Below is a small trained network, with its code and all its weights. Each question gives an input and a class and asks what happens when units are switched off, that is, made to give their printed mean instead of their output.

import numpy as np


def w(rows, s, z=0):
    codes = np.array(rows[::2]) - 128.0
    scale = np.full(codes.shape[1], s)
    scale[-1] = z or s
    return codes * scale


def f(y):
    return np.maximum(y, 0)


def log_softmax(a):
    a = a - a.max(-1, keepdims=True)
    return a - np.log(np.exp(a).sum(-1, keepdims=True))


def net(x, mask):
    res = np.array(x, float).reshape(1, 3) / 4 @ E
    y = f(res @ A[0][:, :-1].T + A[0][:, -1])
    res = res + np.where(mask, y, B[0][:, -1]) @ B[0][:, :-1]
    return log_softmax(res[-1] @ U[:, :-1].T + U[:, -1])


A, B = {}, {}
E = w([
[214,106,65],'x0',
[178,245,178],'x1',
[84,211,28],'x2',
],0.013)
A[0] = w([
[202,84,181,132],'neuron 0',
[108,103,111,124],'neuron 1',
[130,144,83,98],'neuron 2',
[64,136,166,243],'neuron 3',
[141,63,211,109],'neuron 4',
[142,222,126,70],'neuron 5',
[214,97,54,89],'neuron 6',
[172,180,167,156],'neuron 7',
[146,102,156,87],'neuron 8',
[190,101,103,185],'neuron 9',
[89,170,52,96],'neuron 10',
[125,76,112,111],'neuron 11',
[133,205,171,99],'neuron 12',
[154,152,140,85],'neuron 13',
[72,154,90,85],'neuron 14',
[160,194,170,93],'neuron 15',
[186,107,182,87],'neuron 16',
[82,173,104,179],'neuron 17',
[172,117,162,109],'neuron 18',
[100,158,62,119],'neuron 19',
[159,175,204,64],'neuron 20',
[59,26,67,113],'neuron 21',
[223,127,116,124],'neuron 22',
[181,75,154,76],'neuron 23',
[107,90,220,93],'neuron 24',
[111,110,118,93],'neuron 25',
[35,60,148,91],'neuron 26',
[2,158,178,10],'neuron 27',
[178,116,206,102],'neuron 28',
[136,73,161,106],'neuron 29',
[186,122,100,199],'neuron 30',
[147,166,155,83],'neuron 31',
[182,113,87,60],'neuron 32',
[87,116,114,120],'neuron 33',
[166,157,136,190],'neuron 34',
[100,157,97,84],'neuron 35',
[62,132,178,54],'neuron 36',
[133,64,93,94],'neuron 37',
[55,157,191,119],'neuron 38',
[73,95,121,117],'neuron 39',
[61,66,59,78],'neuron 40',
[75,137,160,208],'neuron 41',
[133,181,61,84],'neuron 42',
[192,99,140,122],'neuron 43',
[93,76,92,66],'neuron 44',
],0.017,0.014)
B[0] = w([
[107,116,128,207],'neuron 0',
[148,135,142,160],'neuron 1',
[78,123,134,154],'neuron 2',
[148,142,49,241],'neuron 3',
[96,103,135,212],'neuron 4',
[140,141,172,184],'neuron 5',
[134,196,87,195],'neuron 6',
[147,99,135,198],'neuron 7',
[110,122,146,150],'neuron 8',
[128,146,90,201],'neuron 9',
[93,109,150,196],'neuron 10',
[139,125,142,171],'neuron 11',
[156,107,163,186],'neuron 12',
[140,137,182,143],'neuron 13',
[90,103,161,171],'neuron 14',
[155,123,164,181],'neuron 15',
[88,114,150,175],'neuron 16',
[106,83,115,206],'neuron 17',
[104,130,127,162],'neuron 18',
[83,111,142,189],'neuron 19',
[137,140,166,176],'neuron 20',
[151,128,153,249],'neuron 21',
[122,177,101,189],'neuron 22',
[107,141,142,173],'neuron 23',
[93,113,135,197],'neuron 24',
[139,138,152,140],'neuron 25',
[152,135,161,214],'neuron 26',
[121,188,120,192],'neuron 27',
[102,128,137,189],'neuron 28',
[94,125,134,177],'neuron 29',
[143,166,75,202],'neuron 30',
[157,120,173,152],'neuron 31',
[139,200,121,153],'neuron 32',
[143,145,143,162],'neuron 33',
[156,103,129,190],'neuron 34',
[96,111,159,156],'neuron 35',
[136,249,55,167],'neuron 36',
[149,133,153,179],'neuron 37',
[129,176,109,200],'neuron 38',
[158,126,161,180],'neuron 39',
[149,131,162,212],'neuron 40',
[133,166,48,213],'neuron 41',
[88,127,143,179],'neuron 42',
[108,134,120,174],'neuron 43',
[150,126,180,172],'neuron 44',
],0.016,0.018)
U = w([
[94,177,118,83],'0',
[2,84,179,92],'1',
[172,104,216,100],'2',
[113,99,96,250],'3',
[114,78,125,106],'4',
],0.018,0.022)

Each question gives the input, the list of numbers given to net, and the class t.
The units are the neurons (one row each of A and B). Each row of codes is followed by its name. A weight is (code - 128) times the scale printed after its matrix; where a second scale follows, it is the last column's (A, B and U).
mask holds one flag per neuron, in row order. A switched-off neuron (its flag False) gives its mean, the last column of its row in B, instead of its output. The means were averaged over made-up inputs and are rounded, as every weight is.
A unit's drop is (log p(t) with every unit on - log p(t) with that unit switched off) / (log p(t) with every unit on - log p(t) with every unit switched off).
The circuit of an input: a set's keep is (log p(t) with only the set's units on - log p(t) with every unit switched off) / (log p(t) with every unit on - log p(t) with every unit switched off). Starting from the 12 units with the biggest drops (on a tie, the unit counted first), units are removed one at a time, each time the one whose removal leaves the highest keep (on an exact tie, the one counted first), for as long as the keep stays at least 0.8.
units of the circuit, in order: the units of the circuit, biggest drop first
k most important neurons: the k neurons with the biggest drops, biggest first
drop when u is switched off: that unit's drop, to one decimal
input [8,-1,-8], class 0: units of the circuit, in order => neuron 6
input [4,6,6], class 1: units of the circuit, in order => neuron 42; neuron 19; neuron 10
input [-8,7,-8], class 0: 4 most important neurons => neuron 36; neuron 38; neuron 3; neuron 41
input [6,6,-5], class 0: 3 most important neurons => neuron 22; neuron 30; neuron 9
input [-7,-7,8], class 1: 2 most important neurons => neuron 14; neuron 10
input [7,0,8], class 1: 3 most important neurons => neuron 10; neuron 19; neuron 42
input [-7,-1,-7], class 0: 4 most important neurons => neuron 36; neuron 3; neuron 41; neuron 38
input [7,7,8], class 1: 3 most important neurons => neuron 42; neuron 10; neuron 19
input [-6,3,-8], class 1: 2 most important neurons => neuron 4; neuron 24
input [7,-5,-8], class 1: 2 most important neurons => neuron 4; neuron 16
input [3,0,2], class 3: drop when neuron 17 is switched off => 0.0
input [3,2,3], class 3: drop when neuron 38 is switched off => 0.1
input [7,-6,-4], class 0: drop when neuron 6 is switched off => 0.4
input [8,7,-6], class 0: units of the circuit, in order => neuron 22
